Here is a tiny trained network, its code and every weight. The questions are about switching its units off for an input and a class, where a switched-off unit gives its printed mean instead of its output.

import numpy as np


def w(rows, s, z=0):
    codes = np.array(rows[::2]) - 128.0
    scale = np.full(codes.shape[1], s)
    scale[-1] = z or s
    return codes * scale


def f(y):
    return y / 2 * (1 + np.tanh(0.7978845608 * (y + 0.044715 * y**3)))


def log_softmax(a):
    a = a - a.max(-1, keepdims=True)
    return a - np.log(np.exp(a).sum(-1, keepdims=True))


def net(x, mask):
    res = np.array(x, float).reshape(1, 5) / 4 @ E
    y = f(res @ A[0][:, :-1].T + A[0][:, -1])
    res = res + np.where(mask, y, B[0][:, -1]) @ B[0][:, :-1]
    return log_softmax(res[-1] @ U[:, :-1].T + U[:, -1])


A, B = {}, {}
E = w([
[53,127,181,178,99,232,112,108,81,92],'x0',
[149,183,68,176,112,160,1,132,162,174],'x1',
[117,67,210,84,131,109,101,19,151,247],'x2',
[172,228,135,42,147,183,137,89,72,151],'x3',
[141,91,43,133,52,159,186,21,116,122],'x4',
],0.0091)
A[0] = w([
[60,82,142,149,69,110,120,175,220,115,80],'n1',
[137,221,117,84,157,160,130,112,68,148,115],'n2',
[81,72,128,168,92,65,111,136,158,100,104],'n3',
[101,122,208,87,143,75,196,142,103,67,84],'n4',
[100,227,148,83,124,150,124,107,69,147,142],'n5',
[247,136,86,52,180,11,142,147,206,150,83],'n6',
[94,185,254,139,239,75,63,228,127,144,17],'n7',
[204,207,147,51,136,122,126,82,60,132,190],'n8',
[151,104,125,211,161,110,88,107,166,107,126],'n9',
[51,127,229,169,117,206,77,112,31,91,160],'n10',
[89,155,20,134,61,125,66,59,134,136,127],'n11',
[158,174,122,174,115,163,17,170,150,177,149],'n12',
[159,173,86,172,119,143,60,98,177,162,71],'n13',
[137,131,197,129,111,124,88,43,207,163,60],'n14',
[161,66,218,117,139,114,89,38,175,206,93],'n15',
[123,86,126,100,116,128,241,83,127,89,215],'n16',
[67,93,157,219,134,61,93,95,149,102,249],'n17',
[149,163,23,165,111,120,125,206,56,67,102],'n18',
],0.0077,0.0016)
B[0] = w([
[70,135,116,184,88,88,132,158,140,180,180],'n1',
[30,120,134,194,115,65,169,129,158,221,189],'n2',
[75,206,61,154,82,89,128,110,174,211,179],'n3',
[40,194,196,22,217,134,102,81,251,160,191],'n4',
[48,121,41,163,58,85,171,151,166,238,188],'n5',
[125,7,132,28,27,224,154,202,78,121,238],'n6',
[227,186,42,129,112,82,76,6,46,24,254],'n7',
[73,144,83,186,76,45,116,175,153,189,206],'n8',
[65,177,131,121,118,104,105,153,140,146,164],'n9',
[123,19,96,67,62,206,94,202,84,84,225],'n10',
[153,170,94,23,175,114,83,31,108,57,194],'n11',
[80,142,175,46,151,177,69,107,213,117,221],'n12',
[134,175,188,24,192,176,104,107,163,169,191],'n13',
[214,150,158,193,167,210,217,214,110,114,205],'n14',
[220,151,142,219,191,163,169,144,105,187,249],'n15',
[127,184,82,64,226,145,57,18,152,83,207],'n16',
[109,121,83,121,100,55,131,179,141,126,195],'n17',
[170,151,181,200,186,191,253,201,107,115,223],'n18',
],0.0067,0.011)
U = w([
[85,160,186,59,195,140,98,116,202,129,102],'0',
[68,134,92,179,67,61,137,153,156,197,121],'1',
[124,7,134,79,55,181,127,169,90,119,101],'2',
[173,153,184,207,186,167,197,168,112,133,41],'3',
[168,157,72,121,121,95,105,52,72,93,254],'4',
],0.014,0.0028)

Each question gives the input, the list of numbers given to net, and the class t.
The units are the neurons (one row each of A and B). Each row of codes is followed by its name. A weight is (code - 128) times the scale printed after its matrix; where a second scale follows, it is the last column's (A, B and U).
mask holds one flag per neuron, in row order. A switched-off neuron (its flag False) gives its mean, the last column of its row in B, instead of its output. The means were averaged over made-up inputs and are rounded, as every weight is.
A unit's drop is (log p(t) with every unit on - log p(t) with that unit switched off) / (log p(t) with every unit on - log p(t) with every unit switched off).
The circuit of an input: a set's keep is (log p(t) with only the set's units on - log p(t) with every unit switched off) / (log p(t) with every unit on - log p(t) with every unit switched off). Starting from the 12 units with the biggest drops (on a tie, the unit counted first), units are removed one at a time, each time the one whose removal leaves the highest keep (on an exact tie, the one counted first), for as long as the keep stays at least 0.8.
circuit, biggest first: the units of the circuit, biggest drop first
most important unit: the unit with the biggest drop
top k neurons: the k neurons with the biggest drops, biggest first
drop when u is switched off: that unit's drop, to one decimal
input [-4,-8,-8,8,4], class 0: most important unit -> n16
input [5,-1,1,4,-6], class 4: top 2 neurons -> (n7; n6)
input [2,-5,5,1,5], class 0: top 2 neurons -> (n7; n16)
input [7,6,7,1,2], class 2: top 4 neurons -> (n10; n18; n4; n16)
input [-1,7,4,-6,1], class 0: top 2 neurons -> (n13; n12)
input [-1,-2,3,-7,8], class 4: top 3 neurons -> (n16; n11; n8)
input [6,-7,8,3,-5], class 3: top 4 neurons -> (n15; n14; n12; n6)
input [8,-8,-3,-6,2], class 0: top 3 neurons -> (n4; n16; n6)
input [6,-7,-5,2,4], class 0: top 3 neurons -> (n16; n4; n6)
input [-8,-7,-6,-1,-5], class 2: top 3 neurons -> (n6; n12; n13)
input [4,1,5,6,3], class 1: top 2 neurons -> (n5; n8)
input [-8,6,1,2,-2], class 2: top 3 neurons -> (n6; n4; n16)
input [-5,6,7,-6,-5], class 3: top 3 neurons -> (n15; n14; n4)
input [3,4,0,8,-8], class 1: circuit, biggest first -> (n5)
input [3,-6,8,-8,7], class 1: top 2 neurons -> (n3; n17)
input [-7,-6,-3,7,-3], class 1: top 2 neurons -> (n8; n2)
input [8,6,-2,8,5], class 1: top 4 neurons -> (n5; n2; n6; n8)
input [-1,-4,-5,1,-8], class 4: drop when n7 is switched off -> 1.6
input [-4,4,-6,-4,-2], class 3: drop when n10 is switched off -> 0.4
input [8,-4,0,3,-3], class 2: drop when n10 is switched off -> 2.0
input [1,-8,-8,-2,-5], class 0: most important unit -> n4
input [5,-3,-3,-3,-6], class 4: drop when n6 is switched off -> 0.6
